Below are the code and all the weights of a small trained network. Each question names an input and a class and asks about switching units off, where a switched-off unit gives its printed mean instead of its output.

import numpy as np


def w(rows, s, z=0):
    codes = np.array(rows[::2]) - 128.0
    scale = np.full(codes.shape[1], s)
    scale[-1] = z or s
    return codes * scale


def f(y):
    return y / 2 * (1 + np.tanh(0.7978845608 * (y + 0.044715 * y**3)))


def log_softmax(a):
    a = a - a.max(-1, keepdims=True)
    return a - np.log(np.exp(a).sum(-1, keepdims=True))


def net(x, mask):
    res = np.array(x, float).reshape(1, 8) / 4 @ E
    y = f(res @ A[0][:, :-1].T + A[0][:, -1])
    res = res + np.where(mask, y, B[0][:, -1]) @ B[0][:, :-1]
    return log_softmax(res[-1] @ U[:, :-1].T + U[:, -1])


A, B = {}, {}
E = w([
[212,229,64,45,187,205,181,61,69,226,139],'x0',
[190,105,143,39,207,15,153,103,191,135,34],'x1',
[143,69,87,73,171,154,97,181,59,162,161],'x2',
[121,82,72,197,27,174,150,187,61,137,63],'x3',
[80,141,213,71,109,208,202,241,206,161,206],'x4',
[155,145,105,184,64,153,73,105,178,136,178],'x5',
[20,231,73,171,198,165,196,127,82,82,49],'x6',
[1,157,72,100,131,102,6,170,88,83,165],'x7',
],0.0073)
A[0] = w([
[190,99,254,123,123,178,168,154,202,108,136,173],'neuron 1',
[120,237,78,151,200,163,237,77,113,80,144,145],'neuron 2',
[100,83,200,120,50,96,118,160,231,99,116,134],'neuron 3',
[182,126,167,157,133,227,241,137,125,116,147,173],'neuron 4',
[68,192,74,152,132,214,107,82,90,87,160,254],'neuron 5',
[185,82,58,196,20,74,121,63,114,112,67,205],'neuron 6',
[188,189,81,74,150,177,75,109,153,215,173,160],'neuron 7',
],0.0065,0.0041)
B[0] = w([
[157,53,201,137,108,128,198,82,234,171,207,227],'neuron 1',
[9,213,85,122,203,179,145,36,196,193,3,223],'neuron 2',
[155,178,176,132,96,75,88,224,231,66,167,226],'neuron 3',
[132,72,151,107,76,184,235,77,118,220,99,221],'neuron 4',
[34,180,137,138,84,210,21,124,101,196,96,240],'neuron 5',
[253,120,102,218,67,108,71,92,74,106,62,254],'neuron 6',
[186,196,111,50,142,126,119,139,78,173,200,207],'neuron 7',
],0.0066,0.0089)
U = w([
[143,118,203,109,103,51,117,227,233,81,182,159],'0',
[225,74,57,229,9,187,94,125,78,104,65,66],'1',
[173,40,203,141,78,217,254,66,142,211,190,32],'2',
[22,63,75,192,68,195,10,197,59,55,211,143],'3',
[222,103,97,38,238,44,66,32,151,118,83,254],'4',
[48,234,84,171,179,213,152,47,144,173,56,56],'5',
[91,87,66,45,208,184,235,228,63,179,49,111],'6',
[177,188,75,40,104,213,100,163,72,219,233,104],'7',
],0.0071,0.004)

Each question gives the input, the list of numbers given to net, and the class t.
The units are the neurons (one row each of A and B). Each row of codes is followed by its name. A weight is (code - 128) times the scale printed after its matrix; where a second scale follows, it is the last column's (A, B and U).
mask holds one flag per neuron, in row order. A switched-off neuron (its flag False) gives its mean, the last column of its row in B, instead of its output. The means were averaged over made-up inputs and are rounded, as every weight is.
A unit's drop is (log p(t) with every unit on - log p(t) with that unit switched off) / (log p(t) with every unit on - log p(t) with every unit switched off).
The circuit of an input: a set's keep is (log p(t) with only the set's units on - log p(t) with every unit switched off) / (log p(t) with every unit on - log p(t) with every unit switched off). Starting from all 7 units, units are removed one at a time, each time the one whose removal leaves the highest keep (on an exact tie, the one counted first), for as long as the keep stays at least 0.8.
units of the circuit, in order: the units of the circuit, biggest drop first
most important unit: the unit with the biggest drop
top k neurons: the k neurons with the biggest drops, biggest first
drop of u: that unit's drop, to one decimal
input [8,4,-7,2,-6,5,-6,-7], class 1: most important unit => neuron 6
input [1,4,2,4,6,-4,7,8], class 5: units of the circuit, in order => neuron 2; neuron 5
input [5,0,8,-1,7,7,8,8], class 5: top 2 neurons => neuron 2; neuron 5
input [-3,-1,-7,-1,3,-8,2,2], class 0: units of the circuit, in order => neuron 3; neuron 5
input [-8,-1,-8,-6,-8,-1,0,3], class 1: top 4 neurons => neuron 6; neuron 1; neuron 7; neuron 2
input [-3,-7,-6,-7,3,3,1,0], class 0: top 2 neurons => neuron 3; neuron 1
input [1,7,0,-8,-1,1,6,3], class 5: drop of neuron 2 => 0.9
input [0,7,3,8,-3,-7,-8,-8], class 1: drop of neuron 6 => 3.4
input [-3,8,-6,-4,-6,-8,8,-6], class 5: drop of neuron 2 => 1.6
input [-6,7,-6,1,-8,4,7,-8], class 1: drop of neuron 6 => 2.1
